How the elements are linked:
vep σ mub
vep ψ pok
vep ξ suz
vep τ nok
tas σ kog
tas ψ naf
tas ξ kul
tas τ pep
git σ von
git ψ lik
git ξ ras
git τ zar
lat σ lek
lat ψ tek
lat ξ dar
lat τ suz
mag σ lik
mag ψ zas
mag ξ mav
mag τ sab
dus σ diz
dus ψ gon
dus ξ kup
dus τ dit
nen σ tes
nen ψ vis
nen ξ naf
nen τ guk
kez σ nul
kez ψ sog
kez ξ pov
kez τ tol
poz σ zas
poz ψ zar
poz ξ pur
poz τ pip
sos σ lal
sos ψ dok
sos ξ muv
sos τ fud
vil σ nit
vil ψ viv
vil ξ zir
vil τ siz
zub σ sar
zub ψ nok
zub ξ nal
zub τ zag
von σ ver
von ψ git
von ξ res
von τ poz
diz σ zut
diz ψ dus
diz ξ let
diz τ lop
zev σ voz
zev ψ res
zev ξ fes
zev τ puz
dar σ sog
dar ψ muz
dar ξ siz
dar τ fon
nal σ puv
nal ψ fur
nal ξ tek
nal τ pok
rep σ muv
rep ψ num
rep ξ bop
rep τ luv
vab σ kor
vab ψ puv
vab ξ lek
vab τ mub
piz σ veb
piz ψ vaf
piz ξ rur
piz τ nit
laz σ rab
laz ψ tes
laz ξ kog
laz τ sal
gol σ gur
gol ψ zab
gol ξ tus
gol τ ref
rak σ lun
rak ψ fuz
rak ξ zub
rak τ res
kul σ dok
kul ψ bil
kul ξ num
kul τ vuk
dig σ mer
dig ψ bek
dig ξ diz
dig τ vit
pep σ tiv
pep ψ rab
pep ξ vuk
pep τ vis
naf σ tas
naf ψ sis
naf ξ bil
naf τ rab
pok σ vep
pok ψ bod
pok ξ kor
pok τ nez
suz σ vav
suz ψ kor
suz ξ fon
suz τ fur
fon σ suv
fon ψ sut
fon ξ nul
fon τ gup
lik σ git
lik ψ mag
lik ξ kur
lik τ sel
fev σ viv
fev ψ pov
fev ξ piz
fev τ vot
zus σ mut
zus ψ gur
zus ξ sel
zus τ rep
par σ sal
par ψ guk
par ξ pep
par τ gor
gef σ pak
gef ψ zir
gef ξ bap
gef τ bef
sog σ kez
sog ψ dar
sog ξ loz
sog τ suv
zut σ nog
zut ψ diz
zut ξ nak
zut τ kek
bod σ pok
bod ψ sar
bod ξ vab
bod τ pas
rab σ pep
rab ψ laz
rab ξ tov
rab τ dom
dut σ sis
dut ψ tiv
dut ξ fud
dut τ tes
dup σ pip
dup ψ bop
dup ξ mag
dup τ gur
num σ rep
num ψ ref
num ξ vip
num τ lal
kup σ let
kup ψ gor
kup ξ nen
kup τ nog
muv σ zab
muv ψ rep
muv ξ dup
muv τ nad
vig σ siz
vig ψ vot
vig ξ gik
vig τ kez
sut σ fon
sut ψ lek
sut ξ kez
sut τ kab
bil σ kul
bil ψ zan
bil ξ ref
bil τ tov
zar σ poz
zar ψ sel
zar ξ fam
zar τ dup
mav σ kur
mav ψ puz
mav ξ rak
mav τ von
tol σ kot
tol ψ suv
tol ξ dod
tol τ lat
dod σ vot
dod ψ gom
dod ξ vil
dod τ dar
gon σ dus
gon ψ taz
gon ξ gor
gon τ mer
vot σ vig
vot ψ dod
vot ξ nit
vot τ sog
bop σ dup
bop ψ vip
bop ξ zas
bop τ gol
bap σ tun
bap ψ bip
bap ξ taz
bap τ suk
gom σ dod
gom ψ nul
gom ξ viv
gom τ muz
vav σ kab
vav ψ suz
vav ξ suv
vav τ nal
tun σ bek
tun ψ bap
tun ξ gon
tun τ doz
kog σ tov
kog ψ tas
kog ξ dok
kog τ tiv
tes σ laz
tes ψ nen
tes ξ tas
tes τ par
nad σ zom
nad ψ luv
nad ξ gur
nad τ kul
nak σ guk
nak ψ let
nak ξ laz
nak τ mas
zom σ ref
zom ψ nad
zom ξ zus
zom τ dok
kel σ zag
kel ψ lun
kel ξ bod
kel τ voz
voz σ nem
voz ψ zev
voz ξ pas
voz τ mav
zil σ suk
zil ψ pak
zil ξ bek
zil τ piz
pip σ tus
pip ψ dup
pip ξ lik
pip τ zus
zif σ bef
zif ψ gik
zif ξ zil
zif τ fev
veb σ zir
veb ψ piz
veb ξ vit
veb τ gik
sis σ naf
sis ψ dut
sis ξ zan
sis τ laz
mas σ tof
mas ψ zek
mas ξ sal
mas τ dus
bip σ bap
bip ψ vit
bip ξ kek
bip τ zil
pas σ nez
pas ψ fes
pas ξ mub
pas τ rak
mub σ pup
mub ψ vep
mub ξ vav
mub τ zub
sar σ bod
sar ψ zub
sar ξ puv
sar τ fes
gup σ tek
gup ψ kab
gup ξ kot
gup τ vab
fud σ zan
fud ψ rar
fud ξ nad
fud τ tas
lop σ kek
lop ψ dit
lop ξ zek
lop τ tun
bek σ dig
bek ψ tun
bek ξ dus
bek τ rur
nok σ zub
nok ψ nez
nok ξ fur
nok τ kel
mut σ vip
mut ψ zus
mut ξ zar
mut τ muv
nez σ nok
nez ψ pas
nez ξ pup
nez τ lun
tof σ gor
tof ψ mas
tof ξ dom
tof τ diz
kor σ suz
kor ψ vab
kor ξ sut
kor τ pup
ver σ fam
ver ψ von
ver ξ zev
ver τ zas
kab σ gup
kab ψ vav
kab ξ tol
kab τ puv
nem σ fuz
nem ψ voz
nem ξ nez
nem τ kur
pup σ fur
pup ψ mub
pup ξ kab
pup τ sar
rar σ fud
rar ψ vuk
rar ξ luv
rar τ naf
kek σ taz
kek ψ lop
kek ξ mas
kek τ bek
sal σ dom
sal ψ par
sal ξ tiv
sal τ kup
taz σ gon
taz ψ kek
taz ξ tof
taz τ dig
dit σ lop
dit ψ mer
dit ξ nog
dit τ bap
lek σ sut
lek ψ lat
lek ξ sog
lek τ vav
tus σ sab
tus ψ pip
tus ξ git
tus τ mut
nul σ gom
nul ψ kez
nul ξ fev
nul τ kot
tek σ lat
tek ψ gup
tek ξ muz
tek τ kor
gur σ zus
gur ψ gol
gur ξ sab
gur τ num
vip σ bop
vip ψ mut
vip ξ poz
vip τ zab
suv σ tol
suv ψ fon
suv ξ gom
suv τ tek
luv σ nad
luv ψ lal
luv ξ gol
luv τ bil
puv σ vab
puv ψ nal
puv ξ lat
puv τ vep
zab σ gol
zab ψ muv
zab ξ pip
zab τ zom
sab σ sel
sab ψ tus
sab ξ von
sab τ vip
suk σ doz
suk ψ zil
suk ξ dig
suk τ veb
gor σ kup
gor ψ tof
gor ξ vis
gor τ zut
tiv σ dut
tiv ψ pep
tiv ξ rar
tiv τ nen
ref σ num
ref ψ zom
ref ξ mut
ref τ sos
lun σ kel
lun ψ rak
lun ξ sar
lun τ zev
pur σ puz
pur ψ fam
pur ξ nem
pur τ lik
muz σ dar
muz ψ kot
muz ξ vig
muz τ sut
dom σ vis
dom ψ sal
dom ξ dut
dom τ let
vis σ nen
vis ψ dom
vis ξ sis
vis τ nak
mer σ dit
mer ψ dig
mer ξ zut
mer τ bip
zas σ mag
zas ψ poz
zas ξ puz
zas τ tus
puz σ mav
puz ψ pur
puz ξ fuz
puz τ git
lal σ luv
lal ψ sos
lal ξ zab
lal τ zan
zir σ gef
zir ψ veb
zir ξ bip
zir τ zif
vaf σ piz
vaf ψ bef
vaf ξ doz
vaf τ vil
viv σ vil
viv ψ fev
viv ξ veb
viv τ vig
rur σ vit
rur ψ doz
rur ξ dit
rur τ gef
dok σ sos
dok ψ kul
dok ξ rep
dok τ rar
zek σ mas
zek ψ nog
zek ξ par
zek τ gon
kot σ muz
kot ψ tol
kot ξ vot
kot τ lek
nog σ zek
nog ψ zut
nog ξ guk
nog τ taz
fur σ nal
fur ψ pup
fur ξ gup
fur τ bod
bef σ vaf
bef ψ zif
bef ξ suk
bef τ viv
zan σ bil
zan ψ fud
zan ξ zom
zan τ kog
gik σ zif
gik ψ nit
gik ξ pak
gik τ pov
vit σ bip
vit ψ rur
vit ξ lop
vit τ pak
loz σ pov
loz ψ siz
loz ξ bef
loz τ gom
sel σ zar
sel ψ sab
sel ξ ver
sel τ bop
doz σ rur
doz ψ suk
doz ξ mer
doz τ zir
tov σ vuk
tov ψ kog
tov ξ sos
tov τ dut
let σ nak
let ψ kup
let ξ tes
let τ zek
nit σ gik
nit ψ vil
nit ξ gef
nit τ loz
res σ zev
res ψ ras
res ξ zag
res τ pur
siz σ loz
siz ψ vig
siz ξ zif
siz τ nul
zag σ fes
zag ψ kel
zag ξ pok
zag τ nem
fam σ pur
fam ψ ver
fam ξ voz
fam τ mag
guk σ par
guk ψ nak
guk ξ rab
guk τ tof
kur σ ras
kur ψ mav
kur ξ lun
kur τ ver
ras σ res
ras ψ kur
ras ξ kel
ras τ fam
pak σ zil
pak ψ gef
pak ξ tun
pak τ vaf
fes σ pas
fes ψ zag
fes ξ vep
fes τ fuz
vuk σ rar
vuk ψ tov
vuk ξ lal
vuk τ sis
pov σ fev
pov ψ loz
pov ξ vaf
pov τ dod
fuz σ rak
fuz ψ nem
fuz ξ nok
fuz τ ras

The rows follow the links: the fewer symbols apart two elements are, the more alike their rows tend to be.

Rows of some elements; one shown again gets a slightly different row:
kul	[  35,  103,  -46,  105, -182, -270,  -92,  -84,  131,   10,  177, -207,   27,  330,  292, -134,  120,   30,   49,  -97,  -18,  207,  -20, -175,   57,  -27,  -74,  175,  169,  -11,  -32,  -59,  -64, -151,  -45,   19,   13,  -38,  -24,  -59,  -15,   -2,  199,  -84,   46,   -2, -159,  -45,  -30,   68,  136,   -8,   46,   61]
fon	[ -69,  -69,   47, -124,  184,  253,   81,   76, -133,  -29, -155,  208,  -28, -331, -296,  138, -101,  -56, -100,   87,   10, -219,   10,  137,  -35,   26,   31, -174, -180,   43,   29,   24,   82,  156,   49,  -14,  -34,   72,   37,   25,  -11,   12, -171,  111,  -90,   16,  158,   52,   32,  -73, -149,    7,  -14,  -83]
gor	[ 174,  -95,  -37,  142, -115,  -59,   35,  -19,   97,  112,   -9, -138,    2,  205,  163,  -77,    6,  138,  265,   -5,   57,  170,   39,   93,  -82,  -27,  170,  114,  131, -181,   18,  112, -125, -119,  -75,  -23,  126, -191,  -89,  138,  138,  -45,  -29, -194,  270,  -73,  -83,  -47,  -62,   66,  146,   -5, -148,  141]
nad	[  -4,  131,  -41,   79, -169, -280, -111,  -94,  120,  -16,  199, -192,   37,  311,  280, -125,  128,    2,  -12, -106,  -32,  191,  -29, -217,   85,  -21, -123,  160,  156,   33,  -46,  -91,  -40, -134,  -30,   29,  -19,    7,   -8,  -99,  -53,   13,  225,  -47,  -24,   15, -153,  -42,  -14,   60,  100,   -6,   89,   41]
lop	[ 179, -150,  -19,  114,  -38,   61,   86,   19,   42,  117, -102,  -54,  -16,   67,   47,  -19,  -44,  137,  279,   36,   77,   96,   57,  194, -118,  -18,  232,   45,   61, -203,   41,  145, -112,  -63,  -68,  -39,  131, -207,  -78,  188,  163,  -45, -131, -181,  285,  -86,  -20,  -30,  -56,   46,  102,   -1, -196,  126]
vig	[  27, -148,   38,  -66,  156,  288,  115,   86, -108,   33, -207,  184,  -35, -294, -260,  126, -129,   21,   48,  101,   44, -168,   36,  233, -101,   16,  154, -148, -144,  -59,   54,  107,   24,  119,   18,  -37,   33,  -31,   -2,  125,   76,  -14, -237,   16,   60,  -27,  145,   38,    5,  -50,  -91,    5, -110,  -16]
lun	[-179,  127,   33, -134,   83,    3,  -61,    1,  -74, -110,   48,  100,    5, -144, -114,   52,   18, -140, -277,  -13,  -67, -136,  -48, -142,  105,   24, -202,  -86, -103,  196,  -31, -132,  120,   96,   75,   33, -129,  204,   87, -161, -153,   45,   74,  189, -287,   83,   65,   40,   65,  -59, -136,    5,  178, -133]
zev	[-175,  149,   19, -113,   50,  -52,  -79,  -16,  -46, -115,   91,   58,   14,  -79,  -61,   28,   40, -135, -279,  -34,  -77, -105,  -51, -183,  117,   19, -224,  -53,  -70,  205,  -41, -144,  111,   71,   66,   35, -128,  212,   87, -186, -161,   46,  120,  178, -287,   85,   31,   29,   58,  -48, -108,    7,  188, -133]
diz	[ 178, -133,  -24,  128,  -72,   11,   62,   -1,   68,  114,  -55,  -91,  -15,  128,  107,  -48,  -22,  140,  280,   21,   67,  130,   52,  149, -107,  -22,  205,   79,   95, -193,   32,  136, -118,  -90,  -75,  -30,  127, -207,  -83,  171,  155,  -47,  -81, -187,  290,  -81,  -53,  -34,  -61,   58,  127,   -3, -177,  138]
zil	[ 137, -187,    8,   49,   47,  190,  118,   57,  -27,  104, -173,   53,  -30,  -99, -101,   49, -101,  106,  227,   85,   73,  -20,   61,  258, -138,   -5,  246,  -42,  -27, -176,   55,  164,  -68,   17,  -40,  -45,  110, -164,  -65,  194,  158,  -39, -212, -123,  240,  -73,   58,   -2,  -42,    6,   30,   -1, -198,   85]
poz	[-137,  186,   -9,  -44,  -62, -200, -124,  -57,   25, -102,  181,  -60,   29,  117,  117,  -51,  102, -102, -220,  -87,  -74,   30,  -56, -255,  138,   -2, -246,   52,   34,  171,  -54, -159,   66,  -23,   35,   43, -109,  159,   65, -198, -153,   48,  220,  117, -231,   76,  -60,    4,   39,   -1,  -19,   -2,  195,  -78]
mag	[-148,  188,   -7,  -61,  -41, -182, -121,  -58,   16, -102,  173,  -42,   27,   84,   91,  -39,   94, -109, -235,  -81,  -74,    7,  -54, -257,  139,    0, -246,   33,   20,  183,  -54, -162,   71,  -10,   42,   46, -118,  169,   66, -199, -158,   41,  208,  127, -244,   77,  -51,   10,   44,  -13,  -41,   -2,  202,  -84]
vuk	[  69,   62,  -47,  127, -186, -250,  -73,  -80,  138,   29,  151, -213,   26,  335,  294, -139,  101,   58,  107,  -87,   -2,  222,   -7, -126,   33,  -27,  -23,  174,  175,  -55,  -29,  -20,  -83, -156,  -54,   11,   42,  -85,  -42,  -14,   16,  -14,  166, -118,  103,  -22, -158,  -55,  -39,   79,  149,   -8,    1,   88]
piz	[ 115, -183,   18,   18,   91,  235,  127,   74,  -50,   85, -194,   96,  -33, -170, -162,   74, -112,   85,  185,   95,   72,  -66,   53,  268, -133,    5,  227,  -78,  -65, -149,   57,  154,  -46,   54,  -22,  -44,   93, -134,  -44,  191,  140,  -34, -230,  -85,  199,  -66,   93,    8,  -24,  -13,   -4,    1, -181,   58]
zag	[-177,  115,   34, -136,   96,   25,  -47,    9,  -83, -110,   30,  114,    7, -165, -137,   62,    6, -135, -279,   -6,  -67, -148,  -44, -118,   92,   27, -189,  -96, -113,  192,  -26, -123,  125,  107,   75,   28, -126,  201,   86, -150, -144,   44,   53,  192, -281,   81,   72,   44,   64,  -63, -143,    7,  165, -142]
dus	[ 180, -132,  -24,  127,  -67,   16,   66,    3,   66,  121,  -65,  -89,   -7,  122,   92,  -42,  -23,  140,  283,   25,   67,  127,   50,  163, -110,  -24,  209,   74,   89, -200,   34,  138, -123,  -86,  -73,  -32,  130, -208,  -85,  172,  157,  -48,  -93, -190,  291,  -81,  -45,  -36,  -62,   55,  119,   -4, -177,  131]
vot	[  21, -143,   44,  -68,  164,  285,  116,   85, -113,   30, -210,  188,  -37, -295, -273,  130, -130,   13,   39,  108,   42, -175,   33,  231,  -96,   19,  143, -155, -152,  -48,   50,  103,   26,  121,   24,  -30,   22,  -25,   -2,  120,   69,  -13, -236,   24,   47,  -23,  144,   39,    9,  -54,  -98,    6, -106,  -20]
rep	[ -34,  150,  -40,   52, -151, -282, -122,  -88,  102,  -43,  206, -176,   38,  286,  261, -120,  127,  -23,  -59, -111,  -41,  159,  -36, -237,  101,  -18, -160,  145,  139,   69,  -55, -110,  -14, -114,  -17,   34,  -37,   42,    2, -125,  -82,   15,  238,   -7,  -75,   35, -143,  -29,   -4,   52,   82,   -8,  121,   10]
nen	[ 145,  -27,  -44,  152, -154, -154,  -12,  -48,  120,   81,   66, -182,    8,  282,  244, -110,   56,  113,  219,  -48,   37,  209,   24,   -3,  -35,  -31,   98,  149,  165, -139,   -2,   62, -121, -146,  -74,  -10,   96, -164,  -72,   81,   91,  -33,   65, -178,  219,  -56, -129,  -50,  -64,   80,  162,   -6,  -90,  126]
gon	[ 176, -143,  -17,  127,  -61,   30,   72,    5,   61,  117,  -73,  -78,  -10,  104,   82,  -38,  -27,  143,  280,   27,   75,  119,   50,  168, -113,  -21,  217,   66,   81, -196,   36,  139, -119,  -80,  -72,  -34,  130, -204,  -85,  179,  156,  -49,  -96, -187,  291,  -82,  -45,  -42,  -62,   55,  117,   -6, -185,  132]
gup	[ -99,  -25,   50, -139,  178,  223,   52,   67, -140,  -50, -123,  207,  -25, -319, -286,  130,  -86,  -80, -154,   74,  -19, -229,   -5,   89,   -7,   32,  -19, -175, -180,   85,   21,   -7,  100,  158,   67,   -7,  -60,  113,   53,  -15,  -42,   21, -136,  144, -147,   33,  151,   58,   45,  -83, -160,    7,   29, -105]
mub	[-152,   50,   44, -153,  152,  139,    6,   43, -122,  -89,  -47,  174,   -8, -267, -224,  104,  -45, -115, -232,   36,  -42, -202,  -30,  -19,   50,   29, -118, -144, -158,  151,   -4,  -68,  121,  147,   75,   12,  -97,  172,   81,  -95, -109,   36,  -40,  178, -236,   64,  119,   52,   62,  -77, -165,    4,  103, -133]
puz	[-170,  176,   10,  -95,   11, -109,  -99,  -32,  -26, -117,  131,   20,   23,  -11,    1,   -3,   62, -126, -268,  -55,  -76,  -55,  -56, -214,  137,   16, -239,  -16,  -35,  203,  -46, -160,   98,   33,   60,   44, -134,  199,   77, -199, -165,   48,  164,  164, -282,   80,   -5,   25,   55,  -34,  -85,   -3,  197, -117]
tof	[ 171, -103,  -35,  140, -110,  -48,   38,  -20,   87,  111,  -16, -131,    0,  187,  158,  -71,    1,  133,  266,   -4,   63,  163,   43,  103,  -89,  -29,  177,  105,  124, -185,   22,  114, -123, -114,  -77,  -32,  123, -201,  -84,  141,  141,  -40,  -37, -198,  277,  -72,  -81,  -43,  -65,   62,  142,   -4, -151,  137]
pov	[  51, -164,   32,  -43,  148,  283,  128,   86,  -97,   45, -210,  167,  -33, -269, -245,  116, -128,   38,   86,  110,   50, -147,   46,  247, -106,   14,  180, -136, -129,  -86,   47,  116,    4,  111,   11,  -32,   47,  -60,  -17,  142,   89,  -22, -243,  -11,   97,  -39,  134,   30,   -1,  -41,  -71,    1, -137,    3]

Each walk starts at a row. The symbols on each line, taken left to right, move it on to the next element.
Each answer is a row, close to the row of the element it stands for.
[  10,  126,  -42,   89, -176, -283, -108,  -81,  123,  -14,  197, -198,   34,  311,  287, -129,  129,    7,    0, -104,  -28,  194,  -29, -208,   78,  -26, -113,  162,  162,   21,  -45,  -86,  -43, -134,  -29,   28,  -14,   -7,   -4,  -94,  -46,    2,  225,  -49,   -9,   12, -155,  -47,  -17,   60,  112,   -4,   82,   34]
ξ ψ τ σ ξ τ [ -41,  158,  -34,   51, -151, -281, -121,  -85,  102,  -40,  209, -163,   34,  274,  248, -118,  126,  -29,  -75, -101,  -46,  154,  -43, -244,  105,  -16, -166,  143,  132,   75,  -54, -121,   -9, -114,  -16,   35,  -44,   49,   13, -137,  -89,   15,  240,    2,  -81,   36, -136,  -24,   -3,   47,   81,   -8,  123,    4]
τ ξ τ σ τ ξ [ -60,  166,  -32,   35, -142, -274, -125,  -85,   94,  -50,  211, -154,   32,  261,  245, -112,  128,  -40,  -99, -105,  -57,  137,  -41, -253,  113,  -13, -186,  129,  120,   89,  -53, -130,    2,  -94,   -8,   38,  -48,   69,   20, -146, -100,   20,  250,   19, -109,   40, -128,  -26,    8,   39,   63,   -3,  139,   -7]
[ 179, -150,  -20,  123,  -54,   45,   79,   12,   63,  112,  -81,  -70,  -10,   96,   72,  -30,  -35,  137,  280,   30,   68,  110,   53,  175, -117,  -22,  218,   58,   72, -204,   37,  141, -118,  -76,  -66,  -35,  131, -204,  -84,  180,  161,  -47, -108, -188,  290,  -82,  -36,  -39,  -60,   49,  113,   -1, -188,  128]
ξ ψ τ σ ξ τ [ 179, -115,  -31,  139,  -97,  -27,   49,  -10,   80,  110,  -33, -114,   -3,  167,  135,  -62,   -2,  139,  274,   10,   61,  152,   48,  119,  -98,  -28,  188,   96,  107, -193,   29,  124, -120, -105,  -76,  -30,  130, -204,  -85,  156,  146,  -47,  -51, -193,  286,  -76,  -69,  -47,  -67,   61,  140,   -5, -167,  142]
σ ξ σ ψ σ ξ [ 110,   16,  -52,  141, -176, -205,  -41,  -70,  131,   60,  111, -202,   17,  314,  275, -133,   82,   89,  171,  -67,   17,  220,    9,  -65,   -3,  -29,   37,  174,  179,  -99,  -13,   20, -108, -156,  -65,    2,   73, -123,  -62,   36,   63,  -23,  116, -153,  166,  -43, -150,  -55,  -49,   83,  160,   -4,  -48,  112]
[ 163,  -75,  -36,  150, -128,  -95,   22,  -29,  107,  102,   17, -155,    2,  225,  194,  -96,   21,  129,  256,  -16,   52,  188,   38,   58,  -66,  -25,  147,  133,  143, -169,   16,   94, -121, -131,  -78,  -26,  114, -189,  -83,  117,  125,  -41,    1, -190,  255,  -70,  -99,  -46,  -57,   73,  156,   -6, -134,  134]
ξ ξ σ σ ψ ξ [  23,  113,  -47,  105, -175, -278, -104,  -84,  125,   -1,  188, -202,   41,  328,  293, -132,  124,   14,   25,  -98,  -24,  201,  -23, -189,   70,  -23,  -94,  164,  168,    9,  -41,  -69,  -54, -144,  -37,   23,    2,  -23,  -18,  -69,  -30,   -2,  211,  -62,   13,    5, -153,  -46,  -26,   58,  117,   -4,   63,   52]
τ τ ξ ξ τ [  13,  118,  -42,   89, -180, -281, -104,  -86,  125,   -7,  190, -198,   34,  322,  284, -133,  124,    7,   14, -104,  -28,  193,  -28, -200,   74,  -23, -105,  164,  165,   14,  -40,  -78,  -49, -141,  -35,   31,   -3,  -16,  -17,  -86,  -41,    5,  220,  -62,   -1,    7, -155,  -48,  -16,   58,  114,   -5,   73,   45]
[  80, -180,   25,  -19,  123,  264,  134,   78,  -78,   65, -203,  133,  -33, -232, -215,   98, -123,   60,  134,   99,   58, -113,   49,  264, -126,    6,  204, -111, -103, -117,   56,  139,  -18,   82,  -10,  -40,   70, -100,  -28,  165,  116,  -34, -241,  -42,  145,  -52,  113,   22,  -14,  -34,  -41,    3, -162,   25]
ξ ξ τ ψ σ σ τ [ 129, -186,   12,   33,   75,  213,  126,   70,  -40,   88, -190,   81,  -29, -140, -139,   59, -104,   98,  201,   92,   75,  -46,   54,  265, -133,    2,  234,  -63,  -55, -165,   57,  158,  -55,   32,  -26,  -44,  101, -148,  -55,  193,  150,  -39, -222, -105,  214,  -69,   71,    8,  -32,   -6,    7,    0, -193,   69]
τ τ τ σ σ [  31, -150,   35,  -60,  156,  280,  122,   88, -104,   33, -210,  172,  -43, -285, -258,  118, -129,   23,   64,  110,   48, -157,   33,  240, -102,   15,  160, -146, -134,  -70,   49,  117,   17,  114,   15,  -37,   40,  -43,  -11,  134,   77,  -14, -236,    4,   69,  -27,  142,   37,    5,  -51,  -84,    5, -117,   -8]
[ 151,  -54,  -37,  156, -145, -118,    7,  -37,  115,   94,   39, -167,    9,  255,  218, -102,   44,  122,  240,  -27,   44,  197,   27,   31,  -56,  -30,  119,  145,  154, -158,    1,   76, -122, -142,  -80,  -14,  112, -180,  -75,  100,  108,  -32,   31, -187,  244,  -63, -113,  -55,  -63,   78,  163,   -5, -118,  134]
σ σ ξ σ ξ σ ψ ψ [  50,   81,  -49,  114, -186, -265,  -86,  -82,  133,   15,  166, -205,   32,  334,  298, -138,  106,   40,   73,  -94,  -13,  216,  -13, -161,   52,  -23,  -56,  174,  176,  -29,  -33,  -43,  -73, -150,  -47,   18,   23,  -58,  -31,  -42,   -5,   -6,  189,  -97,   68,  -12, -157,  -55,  -32,   74,  143,   -8,   31,   71]
τ σ σ τ σ ψ [ 107,   23,  -54,  145, -181, -215,  -51,  -69,  133,   60,  117, -207,   22,  317,  280, -133,   85,   84,  159,  -68,   19,  229,    4,  -76,    4,  -30,   28,  171,  181,  -94,  -13,   11, -103, -162,  -62,    5,   65, -117,  -58,   29,   52,  -23,  125, -148,  157,  -40, -149,  -58,  -51,   79,  161,   -6,  -39,  109]
[ 164, -180,    0,   80,   11,  142,  106,   45,    7,  118, -148,    8,  -25,  -34,  -42,   20,  -76,  130,  257,   65,   77,   32,   64,  239, -141,  -11,  244,   -8,    6, -194,   49,  163,  -92,  -19,  -49,  -39,  122, -188,  -73,  201,  164,  -41, -184, -150,  272,  -83,   26,  -16,  -52,   21,   63,   -3, -201,  105]
τ τ ξ ξ τ [ 162, -182,   -6,   83,    9,  133,  103,   42,   14,  112, -140,    2,  -25,  -12,  -23,    9,  -75,  126,  262,   63,   75,   41,   61,  230, -137,  -11,  242,    1,   16, -193,   46,  168,  -96,  -25,  -58,  -43,  124, -199,  -77,  197,  161,  -51, -175, -158,  277,  -80,   18,  -19,  -51,   24,   69,   -1, -205,  107]
τ ξ ψ σ ψ [ 175, -173,   -6,   95,  -10,  106,   96,   30,   21,  116, -125,  -16,  -23,   15,    0,    1,  -63,  129,  267,   55,   75,   58,   59,  217, -128,  -19,  240,   12,   35, -199,   41,  157,  -99,  -39,  -56,  -40,  127, -197,  -78,  195,  161,  -47, -161, -166,  278,  -81,    2,  -28,  -53,   24,   84,   -3, -202,  116]
[ -23, -108,   48, -104,  181,  274,   95,   90, -130,   -3, -186,  200,  -33, -326, -295,  135, -117,  -20,  -37,  101,   19, -204,   23,  186,  -63,   25,   85, -177, -172,    5,   42,   62,   54,  149,   37,  -23,  -10,   33,   20,   70,   23,    0, -206,   79,  -35,   -3,  156,   51,   25,  -65, -126,    7,  -57,  -57]
σ ψ ξ ψ ψ σ τ σ [  -7, -124,   38,  -87,  173,  279,  109,   85, -119,    9, -199,  197,  -39, -316, -283,  133, -131,   -4,   -2,  103,   30, -194,   30,  210,  -82,   20,  122, -159, -159,  -23,   45,   82,   42,  135,   32,  -28,    9,   -1,    9,   91,   50,   -5, -222,   51,    6,  -11,  155,   44,   17,  -58, -109,    3,  -84,  -38]
ξ ψ τ τ τ σ σ ξ [  11, -139,   40,  -74,  164,  282,  115,   85, -117,   25, -200,  187,  -37, -300, -277,  123, -123,    0,   23,  108,   38, -182,   32,  220,  -89,   20,  134, -159, -155,  -43,   45,   96,   36,  129,   31,  -32,   19,  -13,    1,  107,   60,   -8, -231,   40,   30,  -21,  149,   41,   12,  -59, -105,    5,  -96,  -24]
[-159,   73,   37, -153,  131,  108,  -14,   37, -106,  -95,  -25,  158,   -6, -239, -206,   94,  -28, -124, -251,   22,  -50, -194,  -32,  -54,   65,   27, -137, -136, -142,  166,  -15,  -89,  124,  136,   77,   18, -111,  187,   77, -117, -120,   39,  -13,  187, -255,   66,  101,   53,   57,  -73, -157,    8,  123, -137]
ψ ψ ξ ξ τ [-125,    3,   51, -149,  170,  187,   33,   57, -132,  -66,  -95,  202,  -19, -309, -261,  126,  -73,  -98, -186,   59,  -23, -223,  -10,   42,   18,   30,  -57, -167, -175,  119,   11,  -31,  110,  156,   70,    1,  -80,  142,   62,  -52,  -71,   24,  -93,  158, -184,   45,  145,   59,   56,  -79, -159,    8,   60, -122]
σ ψ τ ψ σ [-147,   39,   44, -151,  155,  144,    5,   44, -117,  -84,  -54,  180,  -10, -274, -238,  111,  -46, -112, -224,   39,  -40, -209,  -26,   -7,   46,   28, -101, -151, -162,  143,    2,  -64,  121,  143,   73,   10, -103,  172,   80,  -85, -100,   39,  -55,  177, -227,   57,  123,   58,   63,  -79, -164,    7,  103, -133]
[ 116,    9,  -49,  140, -173, -197,  -39,  -62,  131,   69,  103, -203,   22,  306,  275, -126,   76,   96,  178,  -60,   21,  219,   15,  -54,  -10,  -28,   49,  168,  175, -109,  -16,   26, -106, -154,  -65,   -3,   74, -134,  -57,   44,   66,  -28,  107, -159,  176,  -42, -146,  -55,  -52,   77,  161,   -3,  -54,  119]
ψ ψ ψ τ ξ τ σ [ 139,  -25,  -43,  146, -161, -163,  -20,  -51,  125,   83,   79, -189,   16,  289,  255, -112,   62,  105,  212,  -46,   37,  215,   21,  -11,  -34,  -36,   86,  153,  167, -134,   -4,   51, -113, -153,  -71,   -8,   90, -156,  -76,   71,   85,  -32,   67, -175,  211,  -48, -133,  -55,  -60,   76,  166,  -11,  -86,  127]
ξ ξ σ σ σ τ ψ τ [  89,   41,  -48,  135, -180, -232,  -58,  -72,  137,   51,  130, -209,   23,  324,  285, -132,   94,   77,  140,  -77,    8,  223,    3,  -96,   16,  -33,    7,  172,  184,  -77,  -20,    1,  -97, -163,  -64,   12,   57, -108,  -52,    6,   36,  -15,  140, -137,  138,  -33, -151,  -56,  -49,   77,  155,   -3,  -19,  100]
[-178,  159,   18, -112,   39,  -82,  -88,  -23,  -42, -118,  111,   42,   22,  -49,  -35,   17,   46, -140, -276,  -41,  -73,  -81,  -57, -199,  123,   16, -232,  -32,  -57,  201,  -39, -149,  106,   57,   68,   39, -128,  204,   82, -193, -165,   46,  135,  180, -289,   83,   18,   32,   57,  -36,  -98,    5,  195, -127]
ξ ξ τ σ ξ ψ τ ξ ξ [ -91,  -36,   47, -134,  182,  226,   58,   72, -131,  -50, -134,  208,  -26, -322, -283,  137,  -89,  -76, -140,   77,   -9, -221,   -4,   97,  -14,   28,   -8, -177, -176,   79,   24,    4,   99,  157,   66,   -4,  -54,  107,   55,  -10,  -41,   17, -146,  136, -135,   26,  152,   52,   40,  -75, -152,    8,   19,  -98]
τ τ τ ξ σ ψ τ τ [-171,   92,   33, -145,  121,   71,  -28,   18, -100, -102,   -3,  141,   -2, -208, -180,   80,  -12, -130, -265,    8,  -52, -181,  -37,  -81,   82,   24, -165, -122, -136,  179,  -13, -101,  122,  127,   75,   21, -125,  190,   84, -137, -137,   43,   18,  194, -267,   68,   97,   51,   63,  -67, -147,    3,  142, -140]
